Each row is followed by its class. Each block has new classes.
[ 0.21  1.80 -0.42  2.07 -0.64 -0.07 -3.69 -0.67 -0.72 -7.98  1.21  1.32
  0.59 -4.54  0.24  3.27 -0.81  0.85 -1.32  0.08  2.84  0.45 -0.08  2.22
  1.56 -1.61 -5.58  0.26 -0.67 -1.13 -1.62 -3.47 -1.53  0.86  0.22  0.39
  1.77  2.26  0.34] -> D
[-1.35 -1.98  1.62  2.65  1.67 -0.24 -0.51 -0.96  0.73 -8.22  1.02  1.18
 -0.78 -3.77 -0.56 -1.79 -0.24  3.41  0.81  0.18  4.69  1.02 -2.78  0.02
 -0.72 -3.01 -4.27 -1.11 -1.70 -4.71 -4.51 -0.99 -1.82  2.36  3.31  0.28
  3.93  5.90 -0.63] -> V
[-0.51  0.40 -1.36  6.20 -0.02 -1.42  1.85 -1.00  0.93 -4.83 -0.35  1.12
  0.19 -1.90  0.74 -0.30 -0.35  2.59  0.36  1.70  6.81  0.43 -2.99  2.85
  1.44 -0.84 -4.59 -0.37  0.86 -5.13 -0.89 -4.77  0.01  1.10  0.19 -0.17
  1.99  4.34  0.51] -> J
[ 1.35  2.49 -0.36  2.95 -0.36 -0.65 -1.28 -1.01  0.77 -1.68  0.33 -1.77
 -0.85 -2.87  0.41  2.91 -0.34  2.22 -0.93  3.65  3.18 -0.25 -1.56  1.19
  2.10 -0.91 -1.82  0.38 -0.55 -2.52  1.81 -1.88 -0.18  1.83 -0.24 -0.01
  2.07  3.88  0.26] -> D
[ 0.57  0.25  2.05  0.38 -0.30 -1.45  0.78 -4.00  4.68  1.71  1.56 -3.00
 -1.39 -8.12 -0.52  0.57 -0.29  3.93  3.27 -5.74 -3.35 -0.08 -7.43  3.78
 -6.12 -3.48  3.15  0.74 -4.06 -3.56 -3.59  4.95 -0.42  6.53  0.85 -0.32
 -3.26  3.17 -2.31] -> D
[ 1.29  1.48  0.35 -0.45 -0.78  1.90 -6.39 -2.04  0.46 -7.08  0.46 -5.02
 -0.35 -8.16  0.41  0.71 -1.39  0.10  1.82 -2.31 -2.18  1.38  1.09  0.89
  1.00 -2.72 -0.70  0.05 -4.44  1.83 -3.90  2.61 -2.29  5.17  0.79 -0.92
 -2.10 -0.22 -2.44] -> C
[-0.39 -1.28 -6.08  5.36  0.70 -0.88 -0.34  1.52 -2.00 -8.55 -1.17  5.10
 -1.73  4.27  1.57 -2.74  2.77  0.67  0.92  1.80 -0.71 -0.59  1.41  2.02
  4.16 -2.66 -8.31 -0.66 -0.12 -4.07 -3.95 -3.61  1.40 -0.66  0.05  0.18
  2.45  4.31 -0.04] -> D
[-0.03  0.82  0.24  1.27  0.20 -1.28 -2.09 -0.36  0.76 -7.27 -2.62  0.57
  1.32 -4.37  0.23 -0.98  0.48  1.09  0.76 -0.39 -0.36  0.31 -0.21  1.85
  1.76 -1.78 -3.48 -0.06 -1.12 -2.24 -3.58  0.46  0.91  1.70  0.66  1.98
  0.55  3.86 -1.21] -> Z
[-1.02 -1.53  0.81  1.93 -0.03  2.93  0.22 -1.52 -0.01 -1.83 -0.98  1.11
  0.24 -0.70  0.86  0.11  1.63  2.01  3.66 -2.14 -3.44 -1.41 -1.96  1.43
 -2.03 -1.74 -0.31  2.32 -2.13 -4.23 -3.95 -0.08 -0.02  1.24  1.48  1.22
 -1.92  2.53 -1.59] -> D
[ 0.48 -0.69  0.85  4.05 -0.07 -0.43  0.84 -0.90  0.18 -4.51  0.42  3.56
 -0.30  0.57  1.31 -1.71 -2.37  3.18  2.82 -0.98 -1.50 -0.06 -2.37  1.01
 -0.06 -5.63 -2.77  1.41 -1.67 -5.00 -4.98 -4.11  0.39  2.47 -1.25 -0.33
  0.40  6.03 -2.96] -> V
[-0.41  2.06 -0.16  2.02 -0.91  1.12 -1.22 -0.46  1.58 -5.05  2.07  0.15
 -0.60 -3.00  2.09  0.11 -0.14  2.62  2.11 -0.79 -0.01  1.49 -2.26 -0.14
  0.08 -2.49 -3.34  0.03 -2.59 -1.52 -3.93  0.26 -1.14  3.30  1.34 -0.94
 -0.23  3.15 -1.65] -> V
[ 1.21 -0.45  0.08  2.30 -0.96  0.23 -2.90 -0.10 -1.41 -8.12 -3.12  3.25
  0.91 -4.06  0.62 -0.45  0.47  0.21  1.17 -1.23  1.76  0.89  0.07  0.27
  1.18  1.02 -4.40  0.21 -2.31  0.25 -3.04 -0.52 -0.75 -1.03  1.26 -0.04
  1.65  1.66 -0.35] -> K
[ 2.78  2.04  0.06  1.26  0.53  1.55 -3.20 -1.92  1.97 -4.41  0.58  0.95
  0.10 -4.01  1.32  0.30  0.20  1.75  0.60 -0.69 -0.10  1.32 -1.99  3.27
  1.67 -2.08 -2.35  0.33 -2.58 -4.93 -2.83 -1.32  0.57  3.06 -0.09  0.73
  3.24  4.38 -0.16] -> Z
[ 0.70  2.96 -0.35  2.37 -0.21 -2.50 -3.92 -1.19  1.41 -7.71  1.77 -1.39
  1.42 -4.52 -0.58 -0.38 -2.12  1.47  0.94  0.53  3.77  1.98 -1.69  0.46
  1.93  0.56 -8.66  0.26 -1.48 -1.76 -1.98 -1.42 -0.82  2.48  0.90 -1.47
  0.87  4.19 -1.51] -> C
[-0.37 -0.21  1.21  3.39 -0.15 -2.90  0.93 -4.26  3.68  5.75  1.92  1.25
 -3.27  2.11  1.86 -1.41  1.51  2.83  3.74 -2.43 -4.03 -0.67 -3.51  0.83
  0.03 -1.55  0.44 -0.64 -0.48 -6.25 -1.71  0.49  2.70  5.05 -0.20  3.15
 -1.92  6.72 -1.09] -> D
[ 0.45  0.27 -1.06  4.23 -0.12 -0.35  0.39 -2.12 -0.71 -3.41 -1.36  2.13
 -0.65 -1.55  3.11  2.09  0.57  1.11 -0.27 -1.11  0.88 -0.05 -1.85  1.64
  0.02 -1.91 -3.51  0.57  0.16 -3.94 -1.34 -1.57  1.58  0.96  0.15 -0.14
  0.73  3.27  1.24] -> D
[-0.67  1.00 -1.08  4.86  1.41 -0.52 -2.32 -0.13 -0.83 -4.53 -1.46  1.90
  0.11  3.00 -8.99 -1.35 -0.10  1.14  0.36  0.55 -2.29  1.63  0.85  1.41
  3.34  0.29 -4.28  0.11 -0.65 -2.09 -2.52 -2.09 -0.32  0.04 -0.20 -0.20
  0.50  3.71  0.63] -> D
[ 1.02  2.43 -0.16  2.81 -0.21  1.11 -3.58 -0.87  0.58 -6.97  0.21 -1.46
  2.80 -7.25  1.03  1.12 -1.95  1.37  0.06 -0.31  0.16  1.00 -3.55  3.84
  0.32 -2.96 -4.05  0.73 -2.79 -2.85 -3.24 -0.38  1.93  3.53 -0.28  3.11
  0.44  3.31  0.01] -> Z
[ 0.39  0.25  0.28  3.01  0.60 -1.60 -1.56  0.99 -0.29 -6.78  0.65  2.66
  0.16  0.24  0.30 -1.77 -0.51 -0.61 -0.96  0.74  2.25  0.96  0.84  1.00
  2.70 -0.24 -5.60 -0.38 -0.04  0.31 -1.76 -2.36  0.52 -0.96  0.63 -0.14
  2.88 -2.82  0.50] -> D
[ 0.30  0.51 -0.31  2.81  1.32 -1.21  0.09 -1.56  0.75 -0.12 -0.12  2.63
 -0.81  1.62  1.15 -1.35 -0.64  0.68  1.09 -0.54 -0.34 -0.74 -1.29  1.31
  1.01 -1.09 -2.17 -0.68  0.20 -4.49  3.65 -1.06  1.34  1.13 -0.52  0.29
  2.70  5.00  0.36] -> J
[ 0.99  2.71 -0.60  3.15 -0.51 -0.23 -2.11 -1.03 -0.08 -1.76  0.82 -1.54
  1.26 -3.44 -0.77  0.82 -0.72  2.04 -1.45  0.13  2.55  0.92 -2.22  1.68
  1.41 -0.09 -0.66 -0.14 -0.24 -2.83  0.12 -0.81 -0.97  2.45 -0.44  1.55
 -0.79  1.68 -2.38] -> D
